Facts:
{X D E I} δ 963
{W C} δ 753
{AA J M S U} δ 858
{H L P F V K} δ 855
{AB A} δ 289
{O Y} δ 403
{G R N Q T B Z} δ 287
J Π: AB D
M Π: L N
P Π: S AB
F Π: O R
G Π: D N U
K Π: E
Q Π: L D
I Π: S L AB C U X R
T Π: E V
Z Π: E Y

Known rows:
[ -9.0  -5.9 -17.2   9.7  -3.5  -5.3  -4.1  10.8  -6.3  -9.2 -14.5  -8.4
  26.6  30.2  12.3 -16.4  -9.3  -9.9  -5.3   0.3   5.5  -3.2 -11.2  49.4
   9.8  -0.8  -8.3 -17.7  12.3   7.0 -15.1 -13.8  -9.5   1.0  -0.7  -0.8
  19.5  21.7  -0.6   3.8   9.9  -4.4  24.8 -31.0  10.1   1.5 -16.8 -13.3
  -3.2] -> L
[  8.0 -20.8  -2.5   0.3  -8.5   0.5  25.2   4.1  23.9  -6.9   9.1  21.5
  14.2 -21.8  -9.8 -13.3 -13.0 -11.3  -6.3   2.7 -12.2   6.8  13.4 -18.7
  -4.8   0.6 -11.9  14.6   6.2 -10.8   9.7  18.1  -1.0  -7.3   7.1   5.2
  -5.1 -16.4   0.0 -18.8  12.0  -8.4   5.1  34.4 -17.2  -2.1   3.5 -16.1
  11.0] -> I
[ 11.0 -18.0  -2.6   7.3   1.0  -8.1  -7.5 -13.3  11.7  12.0  -8.6  25.6
  17.5  -3.9  -1.7 -16.9 -13.7 -12.5  -1.7 -14.7 -10.1  -1.9 -13.2 -26.0
  -7.8   0.1  -8.6 -10.5   5.0   0.3  21.3  18.2 -10.3  -3.9 -13.7   0.0
  -4.8 -16.0  -0.4 -10.0  31.7  -8.3  15.8  28.5   0.1   1.6 -17.7 -13.6
  -4.5] -> AB
[ -7.2 -19.1 -14.3  -8.5   1.4  13.6   6.3   7.5  -4.4  -7.7 -15.2  -6.8
 -15.3  -7.5   6.9   8.0 -12.7   5.8   0.5  20.1  -2.8  -4.9  20.9  -7.9
  -3.0   1.0 -12.9  -7.8  10.9  -9.7 -17.8 -15.2 -10.1   0.7  15.9   1.6
  -4.2 -11.0  -1.4  40.8   4.5  -3.8   7.6 -32.1  26.4   5.4 -21.4 -15.4
  -1.9] -> J
[ -5.6 -24.8 -16.2  -7.7  -2.8  13.6   1.6  11.7  -6.8 -12.6 -10.1  -1.3
  40.6   7.4  19.5 -15.6  -9.5   9.2  -4.5  -7.4 -11.7  -4.4   3.4  14.4
   5.4   5.2  -6.8 -13.4  37.0  -9.3 -18.5 -18.0  -9.1  -5.8  21.2   1.6
  -9.3 -18.3   0.3 -16.1   5.9  -3.3  15.1 -28.0   6.5  -0.9 -18.7 -15.8
  -1.1] -> P
[ -7.6 -13.1 -19.4   7.1  -7.3  10.5   1.3   0.1  -7.0 -10.7  -8.9   4.2
  30.9  -7.3 -11.6 -15.7 -13.4  -5.3  -8.7  -9.6  -6.6  10.8  19.0  37.9
  22.1  13.0  39.2 -14.9  30.8  -9.5 -15.1 -19.2  -5.7  -3.8  44.5   2.3
  -3.6 -11.9  26.1  12.7   0.5  -4.7  -3.1 -26.2  -7.7  -3.3 -21.4 -16.1
   2.0] -> F
[ 42.6  45.1  31.4   6.3  -9.0 -23.3  -8.8  17.3  28.4  -9.2  31.0  12.1
 -36.9   6.7   7.0 -13.7  38.3  -8.7   4.9 -17.2   7.2  18.2 -16.4 -24.4
   1.9  -3.1 -15.1  22.5 -16.9  -9.1  50.2  -3.0  35.9   3.2  -6.0  -0.5
  -3.5   2.0  -1.5 -24.1  -2.1  -6.2 -14.9  65.9 -22.0  -1.4  30.2  45.2
   4.9] -> E
[  4.2  28.1  56.1  -4.5  -6.1  -0.5  -0.2   3.9  -3.5   9.7  34.5 -10.0
 -36.4 -19.1  -9.2  11.8  40.7  20.4   5.2 -19.2  -8.1   0.5  -7.0 -27.3
  -0.7  -3.9   6.3  41.6 -15.5 -11.2  21.1  12.9  35.0  -5.5 -11.9  -0.1
 -13.0  -6.0  -9.5 -20.6 -23.3  -6.6 -21.5  40.9 -26.1  -5.6  36.4  26.3
  -2.3] -> Z
[ 10.6  24.8  -9.1   2.2  -5.3 -17.0  -6.7  49.5  -4.2 -12.2  -8.7  -3.9
 -38.8  25.7  40.5 -18.0  28.0  35.7  -1.2 -16.9  -1.5   3.3  -1.2 -10.7
  27.4  -5.1 -14.6  -3.9  24.8 -14.8 -15.7 -16.8  34.5  15.6  -4.2  -0.9
  -7.4 -14.3  -0.9 -15.9 -12.4  26.5 -12.6 -25.7 -21.7  -2.2 -12.0  26.1
  12.0] -> K
[-11.2 -15.6 -12.5  -4.0  20.0   2.1  -5.8  -2.1  -4.5 -12.3 -12.3 -11.0
  -8.4  -8.0   3.3   5.5 -16.2  -5.1   0.9  24.7   9.1  -4.0   6.9   6.3
  -4.5  -0.3  -6.8 -13.0   4.0  -8.2 -16.9 -14.7  -8.0   5.3  10.5   0.2
   8.4  -4.3   1.7  43.2   2.0  -1.1  10.2 -28.3  26.1   0.6 -18.6  -4.1
  -1.0] -> AA

Rows, some named above:
[ -7.3 -20.0 -16.9  -2.8  -5.0  14.5  -0.8  14.1  -7.9 -11.1 -10.0  -2.4
  31.8   3.4  20.2 -15.2 -14.1   9.0  -0.8  -5.8  -8.9  -7.0   7.8  17.7
   7.0   8.0  -5.5 -16.4  35.2 -10.4 -14.4 -16.0  -6.8  -4.9  21.4   1.7
  -6.3 -14.2  -2.7 -17.4   6.4  -6.3  12.3 -30.0   7.8  -0.9 -20.6 -18.3
   3.7] => P
[-10.3 -18.1 -16.3  -4.6  13.9   2.6  -2.6  -6.2  -4.9  -8.6 -12.0  -8.1
  -1.9  -5.1   5.9   5.2 -16.1  -9.8  -0.5  24.6   5.8  -5.5   5.6   4.3
  -3.5  -1.3 -11.6 -13.6   2.0  -7.8 -14.2 -17.3 -10.0   9.4   8.5  -2.0
  11.0  -4.7  -0.7  49.3   3.6   0.6  12.2 -30.3  26.5  -0.9 -22.1  -7.7
   1.6] => AA
[  5.2  24.7  57.6  -9.3  -7.5  -3.0  -0.5   4.7 -11.0  11.9  37.1  -6.7
 -36.5 -18.3  -8.1  11.4  40.7  28.8   7.7 -16.4 -11.8   3.8  -6.7 -25.6
  -5.4  -3.0  -2.0  44.6 -13.5 -13.3  19.7  13.1  34.0  -6.8 -12.2  -1.1
 -11.3  -4.6  -7.9 -27.4 -25.5  -3.9 -20.5  40.1 -21.9  -4.1  36.7  25.4
  -0.1] => Z
[ -7.9  -0.9  13.3  -7.2  -3.9  17.0  -3.3 -13.6  -0.7  22.0   7.7 -10.7
   3.0  -3.5  -9.4  14.8   0.3 -12.7   2.2  -1.9  -3.3  -3.3  -4.1  11.2
  -5.1  -2.7   7.2  10.8 -14.7  39.8   6.5  25.5  -8.6  -4.7  -9.9  -1.3
  -8.1  25.1  -6.5 -19.4  -5.2 -13.7 -13.0  17.9  -8.4   1.8  41.9  -6.1
  -2.7] => N
[  5.0 -15.8 -14.5   8.7  -2.8 -16.5   2.1  -5.3  32.7   3.9   0.4  13.1
  15.5   0.0 -11.8 -11.7 -12.5  -7.6  -2.4   6.5   0.0   1.9 -11.3 -14.5
  -3.9   0.6 -13.8   1.6 -17.5  29.6  29.4  19.8  -7.4  -9.4  -6.3   1.1
  14.3  12.4  -1.8 -26.3  17.3 -10.3  14.7  34.7 -11.6  -0.8  15.9 -12.7
   5.3] => D
[-12.5 -17.8 -18.1  -5.5  15.2  -0.3  -6.0  -4.2  -5.6 -10.6 -15.1  -9.2
 -10.6  -5.8  -0.5   4.8 -14.7  -5.3  -0.4  24.7  10.2  -5.3   6.0  10.0
  -6.1   3.1  -9.6  -9.7   3.3  -5.8 -15.3 -17.2  -8.1   6.0  12.4  -3.8
  12.7   1.9   2.2  48.5   1.9  -1.2   9.5 -29.0  26.1   2.4 -21.9  -3.6
  -0.3] => AA
[ 45.6  44.1  32.5   5.1  -5.8 -21.6  -6.0  10.4  25.4  -9.2  23.8  12.8
 -34.8  10.6   7.2 -12.5  39.2 -11.8  -1.7 -14.7   9.6  19.5 -16.3 -23.6
  -0.3  -4.1 -12.3  19.9 -17.1  -8.2  51.1  -7.6  38.5   3.2 -11.4  -2.3
  -4.1   7.4   2.2 -24.6  -1.4  -7.0 -12.4  62.6 -21.0  -3.2  29.1  44.1
   4.1] => E
[-16.7  -3.7 -13.0  -6.3   5.1  12.1  -4.2  -0.6 -12.8  -8.0  -9.6 -10.6
 -11.4  -2.4  -9.9  50.8 -11.6   3.8   0.2  25.6  20.1  -6.2  10.6  27.6
  -5.1   3.0   2.4  -1.1 -14.9  -5.7 -18.4 -14.9 -11.4   5.2   2.4  -3.3
   3.2  27.3   0.3  30.3 -25.8  12.7 -15.8 -30.2  29.8  -1.0 -21.1   9.0
   0.6] => W
[ -6.7  20.3 -11.0  24.6  -5.2 -14.0  -7.1 -12.1  -5.4  -9.1  -6.4  13.7
  43.5  13.7 -10.9 -14.4 -10.5 -13.9  -2.6 -15.8  -2.1  11.9  -3.6  15.0
  -1.3  -0.6  43.2 -15.8  16.8  -7.2 -13.3 -17.5  -7.0   4.2  10.0   0.4
   4.8  -5.3  15.2  37.8   8.6  -8.1  -9.4 -21.5  -4.3  -4.0 -19.7 -13.4
  -3.4] => O
[ -9.9 -18.6 -18.5  -8.9  -0.5  15.7   1.0  14.7   0.7 -10.1 -11.3  -9.9
 -23.3   1.4   0.8  12.6 -13.5  -0.5   0.2  24.8   1.8  -7.5  31.9  -1.7
  -4.6  -5.3 -14.4  -7.5   7.6  -8.0 -15.7 -16.8  -7.4   2.8  11.8  -3.3
  -2.0   3.0  -1.3  54.9   8.9  -4.8   6.7 -30.1  23.4   1.2 -16.9  -4.2
  -0.3] => M
[ 11.8 -18.0  -3.0   4.4  -4.0   1.0  -6.5 -11.9  17.1  11.4  -9.3  24.7
  11.4  -8.9  -6.3 -16.0 -12.9 -11.0  -2.6 -11.3 -11.8  -0.5   7.3 -23.4
  -4.4  -3.0   0.0  -6.6  12.3  -7.0  13.2  16.2  -9.5  -7.8  -7.6   0.0
  -5.9 -13.3  -3.0   0.6  30.4 -10.1   5.7  30.6  -3.4   0.3 -18.8 -15.0
  -3.5] => A
[-11.2 -12.1 -15.9  -3.7  23.2  -6.0 -10.3  -3.4  -3.9  -8.8 -12.1  -8.5
  -2.9   3.7   4.9   5.3 -14.2  -8.1   1.7  27.3  18.4  -6.8  -6.4  11.1
  -5.2  -0.2 -11.7 -16.3  -8.3  -2.6 -11.1 -15.2  -9.5   8.1  -1.3   0.7
  21.2  16.8  -0.1  48.8   4.9  -0.2  19.0 -27.7  33.2  10.3 -18.5  10.2
  -3.7] => U
[-15.1  19.4 -12.3  -7.3  13.6  -2.8  -5.6  -7.4 -13.0 -12.6 -10.9  -9.5
   3.5   1.8  -9.6  52.1 -12.8  -8.0  15.9  30.2  33.5  -6.4 -10.3  31.3
  -6.4  -1.3 -11.4  -5.1 -15.1  -8.3 -16.1 -17.6 -11.4   7.3  -6.5   0.2
  13.0  33.2  -1.0  19.3 -22.3  20.1 -15.5 -33.7  36.3   5.0 -19.3  18.7
  -2.6] => C
[ -7.6 -23.3 -14.1  -5.4  12.5   1.7  -5.5  -4.4  -8.6 -13.2 -12.5 -10.1
 -10.5  -0.3   0.1  10.1 -12.5  -9.3  -2.6  22.2   8.8  -5.6   6.8  -3.3
  -4.4   2.6  -6.1 -12.8   0.1  -7.4 -15.0 -15.8  -8.3   7.5   9.9  -1.5
  10.8  -5.8   0.5  48.4   0.3   0.3  10.2 -27.3  26.2   5.6 -15.5  -3.8
   1.1] => AA
[ 11.8 -21.7  -5.3   5.5  -2.9   0.8  -4.6 -12.3  13.1  14.0 -10.0  28.0
   9.6 -11.7  -7.4 -20.5 -10.7 -11.6  -2.5 -11.7 -10.5  -2.8   9.1 -23.8
  -3.9  -3.9  -2.5  -8.4  11.3  -5.3  12.0  16.8  -9.1  -6.8  -7.5  -2.3
  -8.2 -15.1  -4.3   0.9  30.9 -10.5   6.0  30.2  -4.8  -1.1 -13.2 -13.8
  -0.3] => A
[ -7.1 -23.4 -17.7   5.7  -4.1   4.0  -6.2  10.9  -9.3 -10.6  -4.8  -2.2
  30.2  18.4  11.5 -11.7 -10.8  -5.8  -5.8  -4.3  -8.3  -2.8  -1.5  38.4
   9.9   4.1  -5.3 -14.5  18.0  -8.0 -16.0 -18.0  -4.4  -4.5  10.3  -2.3
   4.7   2.0  -0.5   1.4   9.9  -8.6  16.1 -27.4   5.0   0.8 -20.6 -18.2
  -0.3] => H
[ 25.8  36.0   8.0  -7.1  -6.6 -19.4 -11.0   5.5  -6.2  -4.8 -10.4  14.9
 -34.2  38.2  47.0 -15.4  56.6   3.6   5.8 -17.1  19.9  -0.9 -16.6 -16.4
  11.7  -1.6  -9.5 -10.6   3.8  -7.2  -3.5 -18.0  20.3  17.8  -7.3  -3.8
 -10.9  40.8  -1.4 -16.8  -5.0  30.7 -12.4 -23.0 -19.1  -0.9 -18.2  37.1
  -4.5] => Y
[ 23.6  56.9 -13.5  -0.5  -4.4 -19.8 -13.6  14.6  -6.8  -9.0  -9.4 -12.5
 -33.1  53.0  17.9 -14.9  52.2  34.7   3.5 -14.1   0.0  -0.7 -15.9  17.5
  15.7  -0.9 -11.2 -15.7   4.7 -12.1  -7.1 -19.6   7.3  13.1  -6.0  -2.7
   1.6  -4.0   2.9 -19.0  -0.6  34.1  15.9 -24.3 -16.7   0.2  -3.8  42.7
   0.6] => V

Now the same nodes, written a new way:
Known rows:
[ 27.0  32.6 -10.6  17.0   2.2 -27.4 -10.3  -2.7   3.5  -1.5   4.4 -27.2
 -59.6 -22.1] -> G
[  6.4  -4.1 -11.4  -3.7 -17.9  16.9 -13.3  10.2   8.8  -1.1 -15.2   2.0
 -20.7 -10.8] -> U
[-19.6 -30.9 -20.1  -6.8   6.5  22.2  11.7   4.6   0.4 -10.2  -2.3  30.6
 -20.8  -8.9] -> Y
[  7.8  23.4   6.5 -27.5  -5.1   5.0 -18.4   1.4   1.6   6.1  15.7 -13.4
   8.4  10.9] -> S
[-35.1 -17.4 -15.1  24.8 -17.2   6.2  16.0   5.3 -16.9 -17.3  -0.6  -0.3
  35.6 -19.8] -> F
[-23.4   0.6 -12.4 -25.2  19.3   3.0   9.0 -14.3  -9.2   2.8  30.6  25.8
  14.4  -2.0] -> O
[-32.7 -26.8   7.1   9.8  17.8 -11.6  12.4   4.8   5.3  12.9   1.7  11.8
  42.3 -17.4] -> V
[  4.6  -3.3  -3.0 -25.5   2.3   3.0 -14.2  -5.2   7.8   9.9   7.5  -0.8
 -29.9  13.0] -> AA
[  4.5 -20.3 -12.9  -2.1 -22.4  14.2  -8.8 -28.9   9.3  11.0 -28.5  -8.3
  28.6  10.1] -> C
[  5.2 -16.0  -0.8 -26.6  -3.3   3.7 -14.0 -47.8  -2.4  23.0  -2.9  -8.9
   8.6  23.2] -> W

Rows, some named above:
[ 26.0  17.1  -2.4  -2.6  -4.7 -17.3 -15.2 -22.4 -12.9 -14.8   5.5  -0.6
 -56.7 -12.7] => M
[-34.3  -4.3 -15.0  -7.1  13.4 -16.8  -8.0 -36.4  -5.1  -3.6  13.8   9.1
  -6.6 -23.3] => L
[ 12.0  -1.7 -38.6  -9.3  13.8  27.8  11.3   2.7   0.5   9.9  -9.3  39.0
  11.7  -3.1] => A
[-42.9  -6.6 -13.2  -7.7  -4.6 -18.0   0.6 -26.0 -11.2  -1.1  14.8   2.9
  -5.0 -16.7] => L
[-25.9   7.0 -19.3  18.4 -32.6   5.4   9.5  12.2 -20.1 -31.4   7.1  -7.1
  74.6 -27.3] => P
[ 20.2  28.4  -5.0  13.6 -30.9  13.1  -7.4  13.8  -5.9 -26.8  -1.4 -11.8
   8.0  -9.5] => J
[-17.2 -12.1  -6.9 -30.2  13.3   4.6  12.9 -11.4  -2.0  -7.7  22.0  20.1
  -8.2  -7.7] => O

